Here is a tiny trained network, its code and every weight. The questions are about switching its units off for an input and a class, where a switched-off unit gives its printed mean instead of its output.

import numpy as np


def w(rows, s, z=0):
    codes = np.array(rows[::2]) - 128.0
    scale = np.full(codes.shape[1], s)
    scale[-1] = z or s
    return codes * scale


def f(y):
    return np.maximum(y, 0)


def log_softmax(a):
    a = a - a.max(-1, keepdims=True)
    return a - np.log(np.exp(a).sum(-1, keepdims=True))


def net(x, mask):
    res = np.array(x, float).reshape(1, 7) / 4 @ E
    y = f(res @ A[0][:, :-1].T + A[0][:, -1])
    res = res + np.where(mask, y, B[0][:, -1]) @ B[0][:, :-1]
    return log_softmax(res[-1] @ U[:, :-1].T + U[:, -1])


A, B = {}, {}
E = w([
[123,129,126,131,134,124,123,125,125,127],'x0',
[84,176,211,229,199,195,3,195,169,98],'x1',
[177,237,68,15,188,138,22,47,119,128],'x2',
[71,160,200,51,51,110,134,126,218,10],'x3',
[132,113,139,121,131,134,123,124,121,130],'x4',
[170,146,224,210,34,19,60,36,121,192],'x5',
[169,112,192,82,212,29,178,194,238,193],'x6',
],0.0052)
A[0] = w([
[179,217,63,30,196,142,23,27,117,101,90],'n1',
[131,109,161,176,93,57,114,57,143,175,7],'n2',
[137,180,191,182,123,100,93,105,116,127,65],'n3',
[78,84,112,114,166,129,182,238,95,87,78],'n4',
[128,152,144,186,70,83,75,76,118,161,8],'n5',
[134,127,72,170,177,135,145,150,63,196,84],'n6',
[133,118,41,147,157,121,88,124,73,182,206],'n7',
[130,168,147,53,195,90,131,140,176,174,151],'n8',
[149,102,69,43,80,44,223,93,87,147,52],'n9',
[127,131,183,176,70,59,101,78,123,175,11],'n10',
[67,120,133,149,196,190,81,151,156,107,66],'n11',
[106,141,85,157,58,208,107,65,57,114,138],'n12',
[189,114,83,190,162,127,152,124,75,207,129],'n13',
[67,161,155,60,45,85,165,144,196,1,209],'n14',
[64,86,144,227,77,176,189,115,82,86,201],'n15',
[73,76,99,89,202,199,164,177,117,93,46],'n16',
[191,110,74,44,81,72,236,76,110,135,54],'n17',
[104,127,87,77,192,138,160,167,112,102,5],'n18',
[125,184,137,64,70,114,108,134,144,67,145],'n19',
[131,110,168,119,199,55,199,159,186,172,84],'n20',
[183,110,181,100,176,62,171,160,182,178,40],'n21',
[120,179,156,169,199,112,89,180,197,136,177],'n22',
[142,140,83,99,163,177,154,168,109,57,5],'n23',
[123,113,134,134,83,163,94,90,159,53,224],'n24',
],0.0066,0.0026)
B[0] = w([
[239,53,149,207,67,172,205,99,191,200,249],'n1',
[178,116,45,88,69,90,97,186,151,90,193],'n2',
[175,159,103,100,109,82,95,186,97,67,178],'n3',
[178,117,80,114,83,81,120,144,202,125,197],'n4',
[156,163,57,65,100,90,74,168,136,90,190],'n5',
[94,90,138,121,170,43,63,146,165,180,194],'n6',
[96,81,159,119,190,93,134,109,121,176,211],'n7',
[115,166,83,146,85,177,167,62,113,181,206],'n8',
[148,190,193,142,223,182,103,208,79,54,223],'n9',
[186,122,61,70,66,67,78,180,154,70,202],'n10',
[155,168,136,123,139,103,107,181,95,69,181],'n11',
[88,192,120,66,89,169,143,53,55,191,209],'n12',
[68,66,165,138,172,66,71,148,173,186,214],'n13',
[71,64,151,130,206,63,116,123,157,207,254],'n14',
[154,162,139,166,96,164,253,81,102,190,216],'n15',
[172,147,73,98,78,49,101,165,146,103,199],'n16',
[166,188,211,163,202,145,110,203,61,60,225],'n17',
[162,128,69,68,59,87,79,143,150,100,170],'n18',
[96,85,152,123,168,93,126,102,165,172,191],'n19',
[73,216,83,87,79,194,225,92,81,205,214],'n20',
[71,193,67,81,53,207,164,63,96,147,204],'n21',
[132,194,180,127,173,177,189,124,42,90,215],'n22',
[175,160,82,52,83,66,83,154,140,96,170],'n23',
[91,127,166,101,189,117,168,131,93,191,191],'n24',
],0.0062,0.007)
U = w([
[135,140,133,120,118,133,153,114,107,185,254],'0',
[68,209,66,88,38,245,187,39,59,197,92],'1',
[200,100,13,66,35,65,50,202,197,31,27],'2',
[229,46,172,219,55,205,239,121,207,200,187],'3',
[140,211,242,175,221,217,66,214,27,41,79],'4',
[29,2,190,124,228,53,67,118,198,242,45],'5',
[123,116,116,141,131,159,148,105,130,148,183],'6',
],0.0049,0.0039)

Each question gives the input, the list of numbers given to net, and the class t.
The units are the neurons (one row each of A and B). Each row of codes is followed by its name. A weight is (code - 128) times the scale printed after its matrix; where a second scale follows, it is the last column's (A, B and U).
mask holds one flag per neuron, in row order. A switched-off neuron (its flag False) gives its mean, the last column of its row in B, instead of its output. The means were averaged over made-up inputs and are rounded, as every weight is.
A unit's drop is (log p(t) with every unit on - log p(t) with that unit switched off) / (log p(t) with every unit on - log p(t) with every unit switched off).
The circuit of an input: a set's keep is (log p(t) with only the set's units on - log p(t) with every unit switched off) / (log p(t) with every unit on - log p(t) with every unit switched off). Starting from the 12 units with the biggest drops (on a tie, the unit counted first), units are removed one at a time, each time the one whose removal leaves the highest keep (on an exact tie, the one counted first), for as long as the keep stays at least 0.8.
circuit, biggest first: the units of the circuit, biggest drop first
unit that matters most: the unit with the biggest drop
k most important neurons: the k neurons with the biggest drops, biggest first
drop of u: that unit's drop, to one decimal
input [3,-8,-5,-1,4,4,1], class 4: 2 most important neurons	(n9; n17)
input [6,-1,5,1,1,6,-4], class 2: circuit, biggest first	(n5; n10)
input [4,-2,-1,-7,2,5,-5], class 5: circuit, biggest first	(n13; n6)
input [-4,5,-5,1,-3,-7,-6], class 2: unit that matters most	n16
input [-4,-2,-1,8,4,-3,-4], class 5: circuit, biggest first	(n14; n19)
input [-5,4,1,7,-5,8,-7], class 2: 2 most important neurons	(n10; n5)
input [4,-6,1,-5,1,4,-3], class 4: circuit, biggest first	(n9; n17)
input [-4,3,0,5,-4,4,5], class 1: 2 most important neurons	(n21; n20)
input [5,5,0,6,-3,7,4], class 2: circuit, biggest first	(n10; n3)
input [0,-2,7,2,6,7,8], class 1: 2 most important neurons	(n21; n8)
input [6,7,-6,-8,0,-2,-1], class 5: circuit, biggest first	(n6; n13)
input [5,-3,-8,-6,6,-8,-7], class 2: 3 most important neurons	(n16; n4; n23)
input [8,0,8,-8,6,-5,-3], class 3: 2 most important neurons	(n1; n14)
input [-4,4,8,7,-7,5,-4], class 3: circuit, biggest first	(n1)
input [-4,5,-6,4,-6,-4,7], class 1: circuit, biggest first	(n20; n21)
input [-7,-8,-6,-2,-2,-4,3], class 4: circuit, biggest first	(n9; n17)
input [0,4,6,6,-4,3,6], class 1: circuit, biggest first	(n8; n21)
input [-7,-6,8,2,5,-6,7], class 3: 2 most important neurons	(n1; n12)
input [6,-7,5,6,2,5,7], class 1: 2 most important neurons	(n21; n8)
input [0,6,6,-6,-5,-2,6], class 1: unit that matters most	n8
input [5,-6,0,0,-3,-6,3], class 2: circuit, biggest first	(n18; n16)
input [3,6,4,7,5,-6,-1], class 5: 3 most important neurons	(n14; n19; n24)
input [0,-7,-5,5,4,8,-6], class 2: 3 most important neurons	(n10; n2; n5)
input [1,1,-7,5,5,8,-7], class 2: 3 most important neurons	(n10; n5; n2)
input [7,6,-5,8,-6,1,8], class 1: 3 most important neurons	(n20; n21; n22)
input [-8,7,-5,-2,3,-2,-8], class 1: drop of n15	0.6
input [6,-6,5,-2,5,7,2], class 2: drop of n4	-0.1
